Below is a small trained network, with its code and all its weights. Each question gives an input and a target symbol and asks what happens when units are switched off, that is, made to give their printed mean instead of their output.

import numpy as np


def w(rows, s, z=0):
    codes = np.array(rows[::2]) - 128.0
    scale = np.full(codes.shape[1], s)
    scale[-1] = z or s
    return codes * scale


def norm(h):
    return h / np.sqrt((h * h).mean(-1, keepdims=True) + 1e-5)


def f(y):
    return y / 2 * (1 + np.tanh(0.7978845608 * (y + 0.044715 * y**3)))


def softmax(a):
    e = np.exp(a - a.max(-1, keepdims=True))
    return e / e.sum(-1, keepdims=True)


def log_softmax(a):
    a = a - a.max(-1, keepdims=True)
    return a - np.log(np.exp(a).sum(-1, keepdims=True))


def net(x, mask):
    ids = ['ΘΞΦζηλστψ'.index(c) for c in x.split()]
    T = len(ids)
    res = E[ids] + P[:T]
    u = 0
    for l in range(3):
        q, k, v = (norm(res) @ M[l].T for M in (Q, K, V))
        z = softmax(np.where(np.tri(T) > 0, q @ k.T / 4**0.5, -1e9)) @ v
        res = res + np.where(mask[u], z, O[l][:, -1]) @ O[l][:, :-1]
        u += 1
        y = f(norm(res) @ A[l][:, :-1].T + A[l][:, -1])
        res = res + np.where(mask[u : u + 8], y, B[l][:, -1]) @ B[l][:, :-1]
        u += 8
    return log_softmax(norm(res)[-1] @ U[:, :-1].T + U[:, -1])


Q, K, V, O, A, B = {}, {}, {}, {}, {}, {}
E = w([
[166,155,97,80,136,117],'Θ',
[168,143,122,73,87,116],'Ξ',
[92,169,187,142,89,143],'Φ',
[157,177,159,135,115,126],'ζ',
[116,137,150,54,152,133],'η',
[191,3,102,124,53,177],'λ',
[97,182,80,103,112,152],'σ',
[35,123,152,128,125,165],'τ',
[167,144,127,83,137,147],'ψ',
],0.022)
P = w([
[147,105,186,164,178,100],'0',
[79,253,33,76,34,109],'1',
[114,193,68,11,41,163],'2',
[165,195,155,51,45,140],'3',
[99,138,112,95,43,93],'4',
[112,100,136,102,69,102],'5',
[102,96,151,77,101,127],'6',
[102,168,151,160,88,96],'7',
[109,164,130,78,90,147],'8',
[83,185,164,151,108,125],'9',
[60,145,158,139,155,118],'10',
[63,156,199,71,120,92],'11',
[45,166,183,87,124,100],'12',
[77,184,128,119,132,104],'13',
],0.013)
Q[0] = w([
[167,6,118,133,68,170],'L0H1',
[129,195,163,75,190,87],'L0H1',
[150,74,106,165,176,120],'L0H1',
[100,95,84,205,93,140],'L0H1',
],0.017)
K[0] = w([
[90,63,96,75,54,196],'L0H1',
[120,220,138,197,163,107],'L0H1',
[74,105,167,136,89,102],'L0H1',
[175,7,134,128,146,74],'L0H1',
],0.014)
V[0] = w([
[137,97,99,83,127,77],'L0H1',
[177,100,190,168,30,142],'L0H1',
[161,1,139,191,158,135],'L0H1',
[126,123,130,141,121,102],'L0H1',
],0.0071)
O[0] = w([
[145,122,107,118,179,33,138],'L0H1',
[90,8,58,5,85,197,103],'L0H1',
[255,36,200,83,165,110,10],'L0H1',
[95,116,113,131,130,122,120],'L0H1',
],0.0057,0.011)
A[0] = w([
[160,216,94,58,94,74,94],'L0N1',
[66,118,104,154,153,185,155],'L0N2',
[34,123,27,231,122,90,71],'L0N3',
[123,67,70,182,103,156,59],'L0N4',
[197,129,160,124,172,40,47],'L0N5',
[40,170,82,171,37,132,2],'L0N6',
[154,212,211,173,2,152,169],'L0N7',
[87,232,45,99,80,65,5],'L0N8',
],0.0078,0.0067)
B[0] = w([
[39,121,197,156,117,148,233],'L0N1',
[182,177,134,68,55,141,161],'L0N2',
[134,150,206,39,123,145,157],'L0N3',
[131,134,198,104,242,129,115],'L0N4',
[90,146,74,178,160,98,122],'L0N5',
[224,43,153,127,228,12,189],'L0N6',
[56,96,34,20,136,192,239],'L0N7',
[47,2,205,65,94,158,254],'L0N8',
],0.0074,0.009)
Q[1] = w([
[253,147,69,178,111,137],'L1H1',
[52,128,155,115,166,90],'L1H1',
[165,107,112,104,100,108],'L1H1',
[137,156,88,153,147,99],'L1H1',
],0.022)
K[1] = w([
[2,124,162,43,85,131],'L1H1',
[197,101,138,164,161,95],'L1H1',
[97,119,98,151,132,170],'L1H1',
[108,115,174,90,91,94],'L1H1',
],0.019)
V[1] = w([
[53,173,117,50,93,96],'L1H1',
[137,177,63,249,215,227],'L1H1',
[149,203,87,90,138,27],'L1H1',
[31,179,111,146,149,202],'L1H1',
],0.011)
O[1] = w([
[96,100,187,84,167,137,129],'L1H1',
[66,150,4,201,119,148,132],'L1H1',
[96,137,127,65,177,39,253],'L1H1',
[51,116,133,149,168,173,102],'L1H1',
],0.015,0.0041)
A[1] = w([
[61,95,205,82,166,182,119],'L1N1',
[147,156,56,183,64,90,10],'L1N2',
[76,75,53,171,75,69,129],'L1N3',
[237,78,156,208,163,186,65],'L1N4',
[181,148,83,221,149,148,1],'L1N5',
[132,126,134,252,145,174,36],'L1N6',
[53,91,148,154,216,102,81],'L1N7',
[179,92,171,159,76,140,120],'L1N8',
],0.014,0.0094)
B[1] = w([
[173,140,56,179,114,117,248],'L1N1',
[151,66,136,84,8,177,151],'L1N2',
[192,235,122,87,184,126,228],'L1N3',
[77,236,51,165,104,105,128],'L1N4',
[213,44,152,106,101,129,127],'L1N5',
[162,91,176,221,127,97,128],'L1N6',
[120,140,42,69,100,164,171],'L1N7',
[80,114,79,94,181,118,144],'L1N8',
],0.014,0.011)
Q[2] = w([
[156,109,188,239,148,58],'L2H1',
[27,100,176,113,232,205],'L2H1',
[210,164,124,169,85,18],'L2H1',
[152,144,7,17,69,139],'L2H1',
],0.015)
K[2] = w([
[89,202,128,78,56,156],'L2H1',
[192,177,71,192,141,83],'L2H1',
[95,130,150,54,109,178],'L2H1',
[166,4,158,148,218,133],'L2H1',
],0.022)
V[2] = w([
[179,153,127,224,125,212],'L2H1',
[158,114,162,221,170,50],'L2H1',
[87,155,41,248,213,135],'L2H1',
[36,141,184,166,68,147],'L2H1',
],0.017)
O[2] = w([
[252,166,122,135,126,102,101],'L2H1',
[125,188,168,212,101,70,26],'L2H1',
[173,136,121,214,161,121,80],'L2H1',
[156,230,139,92,139,199,1],'L2H1',
],0.02,0.0095)
A[2] = w([
[175,33,192,115,120,205,130],'L2N1',
[172,88,60,194,207,62,233],'L2N2',
[164,128,143,136,2,25,19],'L2N3',
[168,59,160,93,29,34,114],'L2N4',
[242,129,92,111,155,185,234],'L2N5',
[139,49,219,133,168,135,4],'L2N6',
[138,131,88,72,84,198,199],'L2N7',
[110,126,130,229,222,41,29],'L2N8',
],0.018,0.0046)
B[2] = w([
[90,176,61,18,157,93,178],'L2N1',
[98,87,207,98,159,107,241],'L2N2',
[165,155,20,77,39,74,165],'L2N3',
[108,92,34,123,59,191,239],'L2N4',
[167,139,212,167,106,79,215],'L2N5',
[36,227,136,67,88,165,139],'L2N6',
[104,74,77,108,151,122,250],'L2N7',
[112,218,94,72,249,76,202],'L2N8',
],0.018,0.012)
U = w([
[113,200,97,93,166,60,96],'Θ',
[101,190,221,46,73,152,132],'Ξ',
[213,177,91,35,165,151,30],'Φ',
[172,47,140,122,137,88,63],'ζ',
[56,65,165,224,80,116,150],'η',
[130,128,138,116,112,143,102],'λ',
[134,146,79,131,178,252,129],'σ',
[128,196,175,150,91,196,254],'τ',
[152,152,24,150,62,56,113],'ψ',
],0.012,0.0093)

Each question gives the input, a string of symbols that net reads in full, and the target symbol t.
The units are the heads (4 rows each of Q, K, V and O) and the neurons (one row each of A and B). Each row of codes is followed by its name. A weight is (code - 128) times the scale printed after its matrix; where a second scale follows, it is the last column's (O, A, B and U).
mask holds one flag per unit, layer by layer, with each layer's heads first. A switched-off unit (its flag False) gives its mean, the last column of its rows in O or B, instead of its output. The means were averaged over made-up inputs and are rounded, as every weight is.
A unit's drop is (log p(t) with every unit on - log p(t) with that unit switched off) / (log p(t) with every unit on - log p(t) with every unit switched off).
The circuit of an input: a set's keep is (log p(t) with only the set's units on - log p(t) with every unit switched off) / (log p(t) with every unit on - log p(t) with every unit switched off). Starting from the 12 units with the biggest drops (on a tie, the unit counted first), units are removed one at a time, each time the one whose removal leaves the highest keep (on an exact tie, the one counted first), for as long as the keep stays at least 0.8.
units of the circuit, in order: the units of the circuit, biggest drop first
unit that matters most: the unit with the biggest drop
k most important neurons: the k neurons with the biggest drops, biggest first
k most important neurons of layer l: the k neurons of layer l with the biggest drops, biggest first
input λ Θ Θ Θ Θ ψ Θ Θ Θ, target Ξ: units of the circuit, in order => L1H1, L0H1, L2H1
input σ η ψ Ξ Θ Θ ψ, target σ: units of the circuit, in order => L0H1, L1H1, L2H1
input η η η ψ σ Θ σ Θ Θ η τ, target η: unit that matters most => L0N8
input Θ ψ ζ Θ ζ τ Θ Ξ, target Θ: 4 most important neurons => L0N8, L2N8, L0N5, L0N7
input σ τ Ξ Θ Θ τ, target σ: units of the circuit, in order => L0H1, L2H1, L1H1
input Θ Ξ Ξ τ τ, target Θ: 4 most important neurons => L0N8, L0N5, L2N8, L0N7
input ζ η Ξ Θ Θ η ψ Θ Θ Ξ, target ζ: 2 most important neurons => L1N1, L0N7
input ψ ζ τ, target ψ: 4 most important neurons => L0N8, L0N5, L0N7, L2N3
input ψ Θ ψ ψ ψ Θ ψ τ, target ψ: 4 most important neurons of layer 0 => L0N8, L0N5, L0N7, L0N2
input ζ Θ σ ζ, target ζ: 3 most important neurons of layer 2 => L2N5, L2N8, L2N2
input λ Θ η Θ Θ ψ Θ, target Ξ: 3 most important neurons of layer 1 => L1N4, L1N1, L1N3
input ζ Θ τ, target ζ: 2 most important neurons => L1N1, L0N7
input Φ ψ ψ ψ η, target Φ: 2 most important neurons => L1N1, L0N7
input Θ Θ Θ λ, target Ξ: units of the circuit, in order => L1H1
input Φ Θ τ Φ σ, target Φ: 4 most important neurons of layer 0 => L0N7, L0N8, L0N6, L0N3
input Θ ζ σ Θ ψ, target Θ: 3 most important neurons => L0N8, L2N8, L0N7
input Φ ψ Θ Θ ψ σ τ ψ, target Φ: 2 most important neurons of layer 2 => L2N1, L2N5
input Θ σ ζ ζ, target Θ: 2 most important neurons of layer 0 => L0N8, L0N5
input η Θ τ τ η ψ σ, target η: 2 most important neurons of layer 0 => L0N8, L0N1
input Ξ Θ ψ Θ Φ, target Ξ: units of the circuit, in order => L1H1
input ζ ψ Φ σ Φ, target ζ: 3 most important neurons => L1N1, L0N7, L0N8
input Θ ψ Θ σ ψ ζ τ ψ Φ Ξ σ τ, target Θ: 2 most important neurons => L0N8, L2N8
input Θ Θ σ η, target Θ: 2 most important neurons => L0N8, L2N8
input τ Θ λ τ ψ η λ, target τ: 2 most important neurons => L0N8, L0N7
input ψ ψ τ Θ Θ Θ, target ψ: 4 most important neurons of layer 0 => L0N8, L0N5, L0N7, L0N2
input η Ξ Θ η, target η: 2 most important neurons of layer 0 => L0N8, L0N1
input Φ τ ψ Θ Θ σ τ Φ τ Θ Θ τ, target Φ: 3 most important neurons => L1N1, L0N7, L0N8
input Φ Θ Θ σ Φ τ τ, target Φ: 2 most important neurons of layer 1 => L1N1, L1N3
input τ σ Θ Ξ ψ Θ ζ τ τ τ Θ, target τ: most important neuron => L0N6
input ψ Θ Θ Φ Φ ψ ζ Φ Θ Θ, target ψ: 4 most important neurons => L0N8, L0N5, L0N7, L2N3
